Read these off the row that follows.
1) Find the 2nd entry from the right.
2) Find the last entry.
3) Find the third entry from the right.
4) Find the entry at the centre.
5) Find the 4th-last entry.
[149 145 143 137 141 132 142 141 135 134 136 136 149 138 140]
1) 138
2) 140
3) 149
4) 141
5) 136

Read these off the matrix that follows. Rows and columns are numbered from 0.
1) Read off the top-left entry.
2) Read off the entry in the bottom-right corner.
3) Read off the entry at row 0, column 2.
4) Read off the top-right entry.
5) Read off the entry in the bottom-left corner.
6) Read off the entry in row 1 and column 2.
7) Read off the entry at row 2, column 0.
8) Read off the entry directly above the largest entry.
[[144 125 130 139]
 [147 128 130 127]
 [136 130 132 140]
 [126 141 135 129]
 [139 129 130 130]
 [130 143 136 133]
 [126 130 130 134]
 [130 125 128 134]
 [136 130 129 123]
 [137 133 134 142]
 [152 132 133 135]
 [131 129 131 138]
 [141 130 133 138]
 [137 127 132 146]]
1) 144
2) 146
3) 130
4) 139
5) 137
6) 130
7) 136
8) 137

arr =
[[126 139 144 134 133 136 124]
 [142 127 122 118 122 116 132]
 [130 117 115 133 135 130 142]
 [136 130 130 120 125 119 128]
 [126 141 146 134 133 137 123]
 [122 128 137 136 143 136 136]
 [128 143 147 132 130 135 121]
 [144 131 124 117 119 116 129]
 [129 144 142 140 129 144 122]
 [121 130 138 138 142 138 134]
 [131 119 115 130 131 128 139]
 [128 149 151 137 131 142 119]
 [125 143 148 137 134 140 122]
 [125 138 143 135 135 137 126]
 [133 121 116 131 129 129 138]
 [126 139 144 134 134 136 125]]
Counting starts at 0.
The bottom entry of the column that holds the largest entry?
Answer: 144
The entry at row 0, column 0?
Answer: 126
The entry at row 2, column 0?
Answer: 130
The top-right entry: 124
The entry at row 1, column 0?
Answer: 142
The entry at row 0, column 1 -> 139
The entry in the bottom-left corner?
Answer: 126
The entry in row 0 and column 2?
Answer: 144
The entry just left of 120 is 130
The entry just right of the largest entry?
Answer: 137
The entry in the bottom-right corner?
Answer: 125
The entry at row 1, column 1: 127
The entry just left of the largest entry -> 149
The entry at row 2, column 1 is 117

grid =
[[129 152 141 126 148 126 104 104 133 138 146]
 [129 152 142 126 149 126 104 103 133 139 147]
 [128 128 128 128 128 128 128 128 128 128 128]
 [129 152 141 126 148 125 105 104 133 138 146]
 [129 152 142 126 149 126 104 103 133 139 147]
 [129 152 142 126 149 126 104 104 133 139 147]
 [129 151 141 126 148 126 105 104 133 138 146]
 [129 151 141 126 148 126 105 105 133 138 146]
 [128 105 115 130 108 129 152 151 124 117 110]
 [128 105 115 130 108 130 152 152 124 117 110]
 [128 106 116 130 109 129 151 150 124 118 111]
 [129 152 142 126 148 126 104 104 133 139 147]
 [129 151 141 126 148 126 105 104 133 138 146]
 [128 128 128 128 128 128 128 128 128 128 128]
 [128 104 115 130 107 130 153 152 123 117 109]
 [129 151 141 126 147 126 105 105 133 138 146]]
Find the first entry in reading order.
Answer: 129
The last entry, reading row by row is 146
Find the entry in the bottom-left corner.
Answer: 129
Find the smallest entry in the last column.
Answer: 109
The fifth entry, reading row by row is 148
Find the entry directly below the largest entry.
Answer: 105
Find the second entry from the end, reading row by row.
Answer: 138
Find the top-right entry.
Answer: 146
Find the largest entry in the last row.
Answer: 151
Find the second entry in reading order.
Answer: 152
The maximum -> 153
Find the second entry on the diagonal from the top-right corner.
Answer: 139
Find the third-last entry, reading row by row.
Answer: 133
The fourth-last entry, reading row by row -> 105
Find the entry just left of the largest entry.
Answer: 130
The top entry of the column that holds the largest entry is 104
The third entry on the main diagonal is 128
Find the second entry on the main diagonal.
Answer: 152
